[  4   1   2  -5  -7  17  22   6   7   3  10  -7  10 -27   1  19 -22   6
  -6  -9   6 -15  23  -1  10  -3   0  -2 -29  14  22 -12   8  36 -16   2
  18  -5   9 -23  46  15  -2  19   7   1  20   7  -8  -2  40   0 -28 -11
  -3 -23  10  -8 -27  25  10   4 -11  -9  32 -15  -2  11  -4]  (98) + <74>
[ -2  11 -13   0 -17  -6   8  26   4  -5   8  -4  25 -13   5 -14  12 -18
  -9 -12   5  27 -16 -14   1  -1   4  16  -7  10  20  -1   6   1  -9  -7
   0   5  12 -14 -29  11   3 -14  -4  -8   5 -28 -16   6  14   9  18  12
   0  14 -11  -2 -18  -6  18  -5   4   3  -9 -17   4 -20   7]  (94) + <78>
[ 37   2  15 -16 -14  -6   8 -14 -35 -16   6   4   8 -21 -13  15  32  -7
   2   1 -12 -14   6   3  17  22  -1   7  18  18  19   1 -18 -18 -13   7
  -3 -11  43   3  35   3  19   6  -8  17   3   8 -22  -5  45 -12 -39  -4
  12 -19 -15 -22 -17   7  18   9   1  15  32 -30   8 -16   7]  (98) + <78>
[-13 -15  -5  -5  -6  -6   4  18   5 -21  10  -7   7 -24  -3  -4 -10 -23
  20 -16  -6  10 -24   0  -7   6  22   7 -32   0  41 -14  22  -4 -30 -14
   6 -12   6  -9   7 -11   7  19  -4 -14  21 -23 -29  -4  39   0  -8  12
  15   2  10 -15 -19  -2 -18   9   4 -10 -18 -29  30   2   0]  (98) + <74>
[ 45   7  15   4 -12  11  -4 -13 -16  -7  -1  -7  20 -39   0  21  43 -36
  26  12  -9 -36   3   6   1  49  16   0 -14  -1  73  -7 -21   6 -29  -1
 -14 -16  67   4  68 -24  20   4  11 -17  -4   4 -14  -7  23 -25 -43 -13
  10 -28   7  -3 -33  20 -16  27   3  33   5 -36  19  -2  -5]  (98) + <78>
[  7   3  12 -11  -3  44  13  -2  15   8  16 -21  11 -29  19  27 -29   7
  19 -24  -1 -13  -7 -13  -7   3   0   8 -50  17  50 -29  22  65 -22 -20
  28  -9  24 -37  75  -1   2  44   8  -5  25   5 -15 -13  11  -9 -31  -2
   4  -5   5   8 -47  52 -16   2 -15 -12  16 -37  12  18  -5]  (98) + <74>
[ 42  -4  25   2 -23  13 -25 -32 -32   1 -12  -9  -6  -9   0  20  39  -7
  34  15 -20 -27  -8  -2  -5  30  -8   4  13  -3  22   1 -20 -12 -10  -3
  -5 -15  49  15  46 -29  13   2   0  -5 -10  25  -1  -9 -22 -25 -33  -5
   8   0 -14   9 -10   9 -27  17   6  23  -2 -26  12  -7  -1]  (98) + <78>
[ 47   9  18  -7 -13   9  -1 -26 -34  -7   3 -11  23 -38   6  18  54 -37
  20  -5 -10 -21 -20  -8   2  40  15  10 -11  19  55  -9 -33   2 -21  -5
  -8 -18  80  -4  59  -2  22  15   2   5 -10 -17 -11  -8  46  -6 -34  -5
  14 -15 -23 -10 -28  23  16   8   5  38  25 -53  33   6   5]  (98) + <78>
[-21 -11  22 -18  24   6  -9 -20 -12  -5  33  24 -40   9   3   1 -42  41
 -15 -25 -15   4 -29 -13  21 -20 -12   5   4   3 -18 -14  17   7  21  -9
   7   1 -22  -6  12  -2  -2  33  -3  27 -12   5   3  -5 -11   8 -21  17
  16   0   8   1 -14  16  -2  -2  -9 -18  11  -6  12  24   3]  (100) + <74>
[-10 -12  12  -7   5   1  -6   7  -5 -27  27   2   0 -22  -9   1  -2 -16
  19   2  -5 -15  -2  13  -4  30  15  -8 -30 -15  51  -8  11   6 -25  -4
  -5  -4  22  13  31 -34  16  16   2 -22  -2  -1 -14  -6  19 -18 -24   8
  21 -15  28 -21 -28   6 -35  28   5  15 -12 -21  27  15 -14]  (98) + <74>
[ 36  -3  15  -3  -1   4   1 -26 -33  -4 -10  -7   3 -18 -10  10  53 -25
  17   8 -14 -17 -11  -3   5  25  -8   6  34   7  16   7 -27 -14  -1   6
 -22 -13  49  17  39  -5  19   3  -1  14 -17  12   6  -1  14 -13 -22  -3
  10  -6 -20  -5  -9  18   5   3  12  25  15 -28   6  -6   0]  (98) + <78>
[ 37   4  31 -18 -13   4 -16 -17 -14  -7  -5   7 -10 -26  16  32   3   3
  16 -11 -26 -31  -5  -9  11  29  15   5   0  -1  46 -26 -14  -9 -19 -11
  10 -12  46 -12  52 -20  10  20  -4 -10  12  29 -32   1 -14 -15 -48  -6
  11 -18   5   2 -21  30 -27  29 -13  12  18 -37  28  -2   5]  (98) + <78>
[  5   1  13 -11  -1   5  -5 -24  -8  -5 -12   5 -12  -7  10  13 -18   7
  -3  -7 -16 -15   0  -1   5   0   5  -1  -2   3   2 -13  -1  -5  -5  -3
  10  -3   2 -14  20   1   3  20  -4  21   7  16  -8   4   4   0 -24  -7
   4 -12  -2   3  -3  11  -2   8  -8 -11  10 -14  17   7   5]  (98) + <78>
[  4   0   8   5   5  -1  -2   1 -10  -9   2  -6  -8 -25  -3   8  15 -31
  12  25   4 -30   8   7   0  39  25 -13 -33  -6  31  -5 -10  13 -15  20
 -18 -10  29   8  46 -12   7  10   8 -12  -9  -3  -9  -2  29 -15 -23 -14
  10 -29  18 -12 -11  11  -8  16   2  25  11  -9  20  28  -8]  (98) + <74>
[ -1  -1  -3   7  -7  -4   9  14 -18 -33  20  -2  24 -34 -24  -1  38 -43
  18  14  13 -10   8  23  -1  42  17  -4 -32   4  53   3 -10   0 -30   7
 -26 -18  50  20  44 -12  23   5  11  -5   3 -14 -13 -11  82 -23 -16  -2
  14 -26  11 -29 -24   3  -6  18  17  22   9 -21  13   7  -8]  (98) + <74>
[ -3   1  15 -18  16  -6  -1 -24 -40 -46  13 -18  -6 -16  -7   3  15 -11
  11 -32  -7   4 -48 -14  12   1   0  16 -16  35  23 -16  -6   7   8 -11
  -7  -7  29  -9  48  21  29  44  -3  38 -11 -31  -4 -14  85  -6 -32  12
  20  -2 -21 -20 -17  10  33 -16   7   9  30 -49  18  40  11]  (98) + <78>
[-21  -3  -6  -4   4  -3  11  12  -3 -16  -1 -15  13 -15 -10  -2  -4 -23
   6 -14   7   4 -13   6  -7  -3  12  13 -40  20  26 -14   4  18 -13 -10
   1  -6   5  -5  23  12  13  27   8  10   5 -27  -8  -2  67   4  -7   7
   8  -8  -1 -15 -14   4  23  -8   6  -1   0 -23  26  31   1]  (98) + <74>
